Here is a tiny trained network, its code and every weight. The questions are about switching its units off for an input and a class, where a switched-off unit gives its printed mean instead of its output.

import numpy as np


def w(rows, s, z=0):
    codes = np.array(rows[::2]) - 128.0
    scale = np.full(codes.shape[1], s)
    scale[-1] = z or s
    return codes * scale


def f(y):
    return np.maximum(y, 0)


def log_softmax(a):
    a = a - a.max(-1, keepdims=True)
    return a - np.log(np.exp(a).sum(-1, keepdims=True))


def net(x, mask):
    res = np.array(x, float).reshape(1, 5) / 4 @ E
    y = f(res @ A[0][:, :-1].T + A[0][:, -1])
    res = res + np.where(mask, y, B[0][:, -1]) @ B[0][:, :-1]
    return log_softmax(res[-1] @ U[:, :-1].T + U[:, -1])


A, B = {}, {}
E = w([
[251,227,134,113,62],'x0',
[220,82,143,74,221],'x1',
[127,87,247,122,77],'x2',
[170,114,144,254,155],'x3',
[164,21,48,135,45],'x4',
],0.0072)
A[0] = w([
[202,79,164,58,201,42],'neuron 1',
[137,102,85,125,116,80],'neuron 2',
[132,177,33,122,164,102],'neuron 3',
[103,104,125,133,143,58],'neuron 4',
[119,163,143,126,148,83],'neuron 5',
[88,103,127,123,150,55],'neuron 6',
[112,130,90,130,160,80],'neuron 7',
[99,151,121,134,77,99],'neuron 8',
[135,90,252,107,74,76],'neuron 9',
[159,162,138,111,104,106],'neuron 10',
[162,118,147,198,142,78],'neuron 11',
[112,145,97,137,117,102],'neuron 12',
[94,199,211,113,176,49],'neuron 13',
[146,81,101,119,84,63],'neuron 14',
[51,73,150,118,158,62],'neuron 15',
[96,148,127,131,109,119],'neuron 16',
[95,134,143,147,95,84],'neuron 17',
[82,92,129,136,156,53],'neuron 18',
[126,109,190,116,100,44],'neuron 19',
[96,147,109,148,104,62],'neuron 20',
[178,175,147,109,87,84],'neuron 21',
[154,151,124,127,127,60],'neuron 22',
[116,170,110,127,169,100],'neuron 23',
[89,147,116,18,106,68],'neuron 24',
[157,105,112,131,90,93],'neuron 25',
[152,56,110,118,63,42],'neuron 26',
[172,149,142,134,95,61],'neuron 27',
[126,160,149,138,148,68],'neuron 28',
[82,159,152,148,66,98],'neuron 29',
[150,137,136,136,108,59],'neuron 30',
[113,131,122,78,115,58],'neuron 31',
[81,160,129,145,89,65],'neuron 32',
[117,106,158,130,120,90],'neuron 33',
[122,123,138,125,123,249],'neuron 34',
[104,124,145,62,108,88],'neuron 35',
[162,173,113,113,96,61],'neuron 36',
[143,123,149,229,149,54],'neuron 37',
],0.024,0.011)
B[0] = w([
[223,144,62,153,213,232],'neuron 1',
[123,78,137,137,112,169],'neuron 2',
[121,109,159,26,137,216],'neuron 3',
[128,133,166,138,138,152],'neuron 4',
[110,98,117,153,121,156],'neuron 5',
[120,131,174,149,143,166],'neuron 6',
[133,115,174,94,140,163],'neuron 7',
[169,127,101,146,164,192],'neuron 8',
[121,101,178,2,130,247],'neuron 9',
[101,154,153,163,149,185],'neuron 10',
[150,173,123,132,58,186],'neuron 11',
[150,119,117,105,153,157],'neuron 12',
[84,20,90,171,94,227],'neuron 13',
[113,71,111,158,107,186],'neuron 14',
[101,154,196,188,165,228],'neuron 15',
[143,135,97,129,150,175],'neuron 16',
[161,125,108,115,151,176],'neuron 17',
[107,151,172,157,154,184],'neuron 18',
[153,100,156,70,120,168],'neuron 19',
[181,111,131,124,152,162],'neuron 20',
[93,159,175,181,157,211],'neuron 21',
[128,133,165,129,142,143],'neuron 22',
[115,77,129,112,114,171],'neuron 23',
[154,187,129,134,21,216],'neuron 24',
[99,94,111,151,117,175],'neuron 25',
[96,48,102,158,106,209],'neuron 26',
[120,150,179,155,146,174],'neuron 27',
[123,91,127,149,102,152],'neuron 28',
[176,132,92,141,182,225],'neuron 29',
[126,145,151,140,134,143],'neuron 30',
[158,139,131,132,79,153],'neuron 31',
[182,119,112,132,163,189],'neuron 32',
[136,132,154,101,120,153],'neuron 33',
[33,194,68,150,160,232],'neuron 34',
[154,167,118,131,66,181],'neuron 35',
[123,140,191,154,150,178],'neuron 36',
[177,186,120,133,38,200],'neuron 37',
],0.06,0.013)
U = w([
[136,146,211,219,183,97],'0',
[135,28,101,198,119,121],'1',
[254,119,87,170,213,106],'2',
[203,169,137,170,50,172],'3',
[166,87,182,64,161,255],'4',
[36,203,31,134,190,172],'5',
[139,136,110,155,156,22],'6',
],0.0059,0.0064)

Each question gives the input, the list of numbers given to net, and the class t.
The units are the neurons (one row each of A and B). Each row of codes is followed by its name. A weight is (code - 128) times the scale printed after its matrix; where a second scale follows, it is the last column's (A, B and U).
mask holds one flag per neuron, in row order. A switched-off neuron (its flag False) gives its mean, the last column of its row in B, instead of its output. The means were averaged over made-up inputs and are rounded, as every weight is.
A unit's drop is (log p(t) with every unit on - log p(t) with that unit switched off) / (log p(t) with every unit on - log p(t) with every unit switched off).
unit that matters most: the unit with the biggest drop
top k neurons: the k neurons with the biggest drops, biggest first
drop when u is switched off: that unit's drop, to one decimal
input [0,-2,-4,-1,-2], class 4: unit that matters most : neuron 3
input [0,7,-8,3,-6], class 4: top 3 neurons : neuron 3; neuron 23; neuron 29
input [0,-1,7,6,7], class 1: top 3 neurons : neuron 26; neuron 14; neuron 3
input [6,-5,8,5,8], class 1: top 3 neurons : neuron 26; neuron 14; neuron 25
input [-1,1,-7,-2,-6], class 4: top 4 neurons : neuron 3; neuron 26; neuron 7; neuron 14
input [-2,-3,6,3,6], class 1: top 4 neurons : neuron 26; neuron 3; neuron 14; neuron 25
input [1,-4,0,-4,-4], class 1: top 3 neurons : neuron 13; neuron 1; neuron 37
input [4,5,5,6,5], class 3: top 2 neurons : neuron 11; neuron 13
input [-1,0,5,3,-4], class 4: top 2 neurons : neuron 9; neuron 26
input [6,0,-8,-6,8], class 1: top 4 neurons : neuron 9; neuron 26; neuron 14; neuron 25
input [-2,-3,-4,-1,0], class 4: top 2 neurons : neuron 1; neuron 3
input [-1,-1,-6,8,-7], class 3: top 2 neurons : neuron 37; neuron 11
input [-4,-7,-1,2,-6], class 2: drop when neuron 32 is switched off : 0.5
input [3,1,3,2,-2], class 5: unit that matters most : neuron 15
input [-1,6,8,3,5], class 4: drop when neuron 9 is switched off : 4.6
input [3,-1,-1,6,-2], class 3: drop when neuron 31 is switched off : 0.0
